Each row has a name. Each question is about the rows just above it. Places in a row count from 0.

[ 15 -34   5  40  41 -12  41 -74   7  -4 -30  -9   5   5  17  34  48  13
  41 -25  24  19  -7 -12  28  82   9 -10  -6 -17  12  41  71  22 -13 -39
 -12] = N
[ 15 -34 -35  51  41 -12  12 -74   7  -4 -30  -9  -3   5  17  28  48  13
 -38 -25  24  19  -7 -91  28  10   9 -10  -6 -17  12 -34  15  22  82 -39
   2] = R
[ 24  23 -11  33  16 -39   4 -35  -1  -5   6 -13   1   1  17  63  47   4
 -41 -26  29   7 -21 -37   2   1  24   7 -10  -8  36 -33   5   5  36  -5
  -8] = F
[-37  16   2  14  22  15  -2 -50   1 -24  31 -23  66 -23  -2  33  68  13
 -20 -44  46 -24 -19 -17  40 -11 -25   3   8  -6  52 -32 -18 -25  11   6
  -2] = E
[ 24  23 -11  33  16 -39   4 -35  -1  -5   6 -13   1   1  17  47  47  -3
 -41 -26  29   7 -21 -37 -31  33  24   7  17  -8  36 -33   5   5  36  -5
  -8] = A
At which places does N hold [-12]?
5 23 36
At which places does A hold [33]?
3 25
At which places does N hold [41]?
4 6 18 31
tags:
[-91] -> q_231
[-12] -> q_509
[24] -> q_598
[-16] -> q_637
[-37] -> q_164
[-36] -> q_863
[-17] -> q_760
The tag of F, keyed by place 23:
q_164
Every place of [-24] in E:
9 21

[ 31  47 -44 -30 -27 -31  10 -17  60  41  23  -9  52  31   6 -28 -18 -40
  38 -52  16 -50  -1] = D
[  7 -20  -2  34 -53  31 -20  -5  -9  14   1  10  25 -13 -46  -4  14 -10
  16 -13 -22 -29   2] = T
[-18 -28   0  22 -14  49 -13  15 -24 -40 -11  40 -16 -32 -34   0  18  22
 -37  21  16  18 -31] = V
[ 31  47 -44 -30 -28 -31  10 -17  60 -40  23  -9  52 -28   6 -28 -40 -40
  38 -52   7 -45  30] = J
[-17 -29 -32  12 -41  34  -8  16   8 -40 -25   0   4 -26  44  46  14  -4
  -6 -30  -6 -68  22] = K
[ -2  -1   0  11   8 -12 -17  10  69  42  -2  61 -43   9 -83 -74   2  22
  -9  19  16  52 -54] = G
[-30 -29 -27   7  -5  -9 -36   4 -18 -35 -15 -17 -11 -36   0  24  14  49
  -9 -17 -23 -16  -7] = X
Places of [31] in row T:
5
At which places does J hold [-28]?
4 13 15
Table of tags by key:
[-35] -> q_657
[-52] -> q_233
[-17] -> q_306
[-7] -> q_830
The tag of X, keyed by place 19:
q_306

[ 9  4  7 16 11 15  8 77  8  3  5  0 19  4  6  9 11 10  6 12  3  7] : L
[11 14  8 50  0 51  0 24  0 27  5 -1  7  4  8  4 -1  0 -1 16  2  7] : Y
[11 11 11 21  2 33  3 54  1 13  3  0 16  6  8  7  2  2  3 22  3  8] : H
[ 1 49 28 13  0 45 -2  6 -1 21  5  0 -1  8 22 -1 -1  0 -2 29  4  2] : M
[ 8  1  0  4 40  4  9 65 20  0  9  1 18  1  2 10 14 27  5  3  4  4] : S
[ 5  8 16  0 15  2 13 42  9  4  5 -1  8  5  6  7 88  0  8  8  3  4] : C
[ 9  3  6 22 15 13  7 72  9  2  6  0 17  2  5  9 11 14  6  9  3  7] : P
key -> tag
[0] -> q_141
[18] -> q_770
[20] -> q_416
Join S by its entry at place 8:
q_416
Whose row is [ 8  1  0  4 40  4  9 65 20  0  9  1 18  1  2 10 14 27  5  3  4  4]?
S
Which row holds [ 9  4  7 16 11 15  8 77  8  3  5  0 19  4  6  9 11 10  6 12  3  7]?
L
The row with [ 1 49 28 13  0 45 -2  6 -1 21  5  0 -1  8 22 -1 -1  0 -2 29  4  2] is
M

